Below are the code and all the weights of a small trained network. Each question names an input and a class and asks about switching units off, where a switched-off unit gives its printed mean instead of its output.

import numpy as np


def w(rows, s, z=0):
    codes = np.array(rows[::2]) - 128.0
    scale = np.full(codes.shape[1], s)
    scale[-1] = z or s
    return codes * scale


def norm(h):
    return h / np.sqrt((h * h).mean(-1, keepdims=True) + 1e-5)


def f(y):
    return np.maximum(y, 0)


def log_softmax(a):
    a = a - a.max(-1, keepdims=True)
    return a - np.log(np.exp(a).sum(-1, keepdims=True))


def net(x, mask):
    res = np.array(x, float).reshape(1, 5) / 4 @ E
    u = 0
    for l in range(2):
        y = f(norm(res) @ A[l][:, :-1].T + A[l][:, -1])
        res = res + np.where(mask[u : u + 11], y, B[l][:, -1]) @ B[l][:, :-1]
        u += 11
    return log_softmax(norm(res)[-1] @ U[:, :-1].T + U[:, -1])


A, B = {}, {}
E = w([
[101,133,136,189,164,50,131],'x0',
[220,2,220,60,172,43,91],'x1',
[159,159,141,100,110,93,237],'x2',
[127,136,135,121,137,132,127],'x3',
[82,170,188,95,15,89,85],'x4',
],0.0093)
A[0] = w([
[125,154,183,92,139,97,255,2],'L0N1',
[130,116,137,128,155,124,38,106],'L0N2',
[84,97,115,145,140,155,51,4],'L0N3',
[102,126,148,137,188,147,44,29],'L0N4',
[116,137,143,206,138,31,122,28],'L0N5',
[105,170,188,114,63,74,73,42],'L0N6',
[65,143,185,210,190,63,116,35],'L0N7',
[161,77,110,163,187,142,166,58],'L0N8',
[185,83,56,137,136,181,126,77],'L0N9',
[171,91,108,30,129,133,86,109],'L0N10',
[159,92,140,56,64,241,118,25],'L0N11',
],0.012,0.007)
B[0] = w([
[207,43,8,131,34,164,137,198],'L0N1',
[182,73,121,123,64,141,162,231],'L0N2',
[192,64,29,166,1,201,137,181],'L0N3',
[190,63,65,147,117,148,96,190],'L0N4',
[55,98,144,17,140,185,208,199],'L0N5',
[205,179,86,84,170,87,9,229],'L0N6',
[26,67,112,11,144,165,197,219],'L0N7',
[150,180,118,79,122,25,48,230],'L0N8',
[109,180,89,80,171,112,74,225],'L0N9',
[68,124,189,162,128,125,173,253],'L0N10',
[31,117,87,43,153,190,192,226],'L0N11',
],0.0095,0.005)
A[1] = w([
[79,83,120,187,129,200,52,9],'L1N1',
[175,21,209,109,127,91,137,77],'L1N2',
[216,119,94,155,46,148,186,127],'L1N3',
[118,51,154,167,121,129,90,147],'L1N4',
[33,142,109,137,132,190,164,41],'L1N5',
[112,193,136,198,132,194,141,94],'L1N6',
[152,127,85,171,255,97,148,35],'L1N7',
[149,89,221,157,167,119,129,4],'L1N8',
[129,186,200,88,43,100,75,57],'L1N9',
[169,138,101,159,88,109,167,100],'L1N10',
[130,203,100,234,115,167,85,51],'L1N11',
],0.012,0.0026)
B[1] = w([
[146,42,90,137,52,60,176,183],'L1N1',
[79,175,165,218,118,146,164,255],'L1N2',
[113,56,85,198,95,94,93,213],'L1N3',
[148,147,108,146,125,141,173,177],'L1N4',
[109,126,212,124,156,61,173,243],'L1N5',
[168,108,199,135,147,133,114,186],'L1N6',
[142,165,115,78,152,160,11,191],'L1N7',
[132,198,195,163,107,152,169,157],'L1N8',
[161,164,79,139,211,144,62,182],'L1N9',
[179,78,155,137,122,182,91,162],'L1N10',
[161,153,197,213,150,79,172,195],'L1N11',
],0.011,0.0072)
U = w([
[109,151,246,251,128,126,176,253],'0',
[160,25,43,180,28,128,141,129],'1',
[143,186,92,89,173,121,19,107],'2',
[27,84,146,36,137,179,216,38],'3',
],0.013,0.0023)

Each question gives the input, the list of numbers given to net, and the class t.
The units are the neurons (one row each of A and B). Each row of codes is followed by its name. A weight is (code - 128) times the scale printed after its matrix; where a second scale follows, it is the last column's (A, B and U).
mask holds one flag per neuron, layer by layer. A switched-off neuron (its flag False) gives its mean, the last column of its row in B, instead of its output. The means were averaged over made-up inputs and are rounded, as every weight is.
A unit's drop is (log p(t) with every unit on - log p(t) with that unit switched off) / (log p(t) with every unit on - log p(t) with every unit switched off).
The circuit of an input: a set's keep is (log p(t) with only the set's units on - log p(t) with every unit switched off) / (log p(t) with every unit on - log p(t) with every unit switched off). Starting from the 12 units with the biggest drops (on a tie, the unit counted first), units are removed one at a time, each time the one whose removal leaves the highest keep (on an exact tie, the one counted first), for as long as the keep stays at least 0.8.
circuit, biggest first: the units of the circuit, biggest drop first
top k neurons: the k neurons with the biggest drops, biggest first
top k neurons in layer l: the k neurons of layer l with the biggest drops, biggest first
input [-2,-4,5,8,-2], class 1: top neuron : L0N1
input [-4,5,4,-2,-5], class 0: top 4 neurons : L0N10, L1N2, L0N6, L0N7
input [-3,5,6,2,4], class 1: top 2 neurons in layer 1 : L1N3, L1N5
input [4,1,-6,1,8], class 2: top 2 neurons in layer 0 : L0N6, L0N1
input [7,6,7,6,6], class 1: top 2 neurons in layer 1 : L1N5, L1N11
input [8,-5,7,3,7], class 3: top 3 neurons in layer 0 : L0N5, L0N7, L0N8
input [7,4,-6,2,-4], class 3: top 2 neurons in layer 0 : L0N7, L0N5
input [2,-1,4,0,-4], class 1: top 3 neurons : L0N1, L1N3, L0N6
input [3,5,-4,7,8], class 2: top 2 neurons : L0N6, L1N9
input [6,5,2,5,-3], class 3: top 3 neurons : L0N7, L0N5, L1N11
input [6,0,-5,4,4], class 3: top 3 neurons in layer 0 : L0N7, L0N5, L0N1
input [-4,6,-5,0,-3], class 0: top 2 neurons : L0N10, L1N2
input [3,4,4,-8,-5], class 2: top 3 neurons : L0N8, L1N7, L0N2
input [7,6,5,4,5], class 3: top 2 neurons : L0N5, L0N7
input [-5,1,-3,0,6], class 2: circuit, biggest first : L1N9
input [-7,-5,8,-6,4], class 1: top 3 neurons : L0N1, L1N3, L0N7
input [8,6,-4,-8,-3], class 3: top 3 neurons : L0N7, L0N5, L1N11
input [7,3,-8,2,-2], class 1: top 2 neurons : L0N4, L0N3
input [-6,-7,8,-3,-4], class 1: top 2 neurons in layer 1 : L1N3, L1N2
input [-4,0,-3,2,-1], class 3: circuit, biggest first : L0N11
input [5,3,-1,-4,-5], class 2: top 3 neurons : L0N8, L1N7, L0N11
input [6,-2,6,3,-3], class 1: top 2 neurons in layer 0 : L0N1, L0N11
input [-8,-4,-6,-4,4], class 3: top 2 neurons in layer 0 : L0N11, L0N1
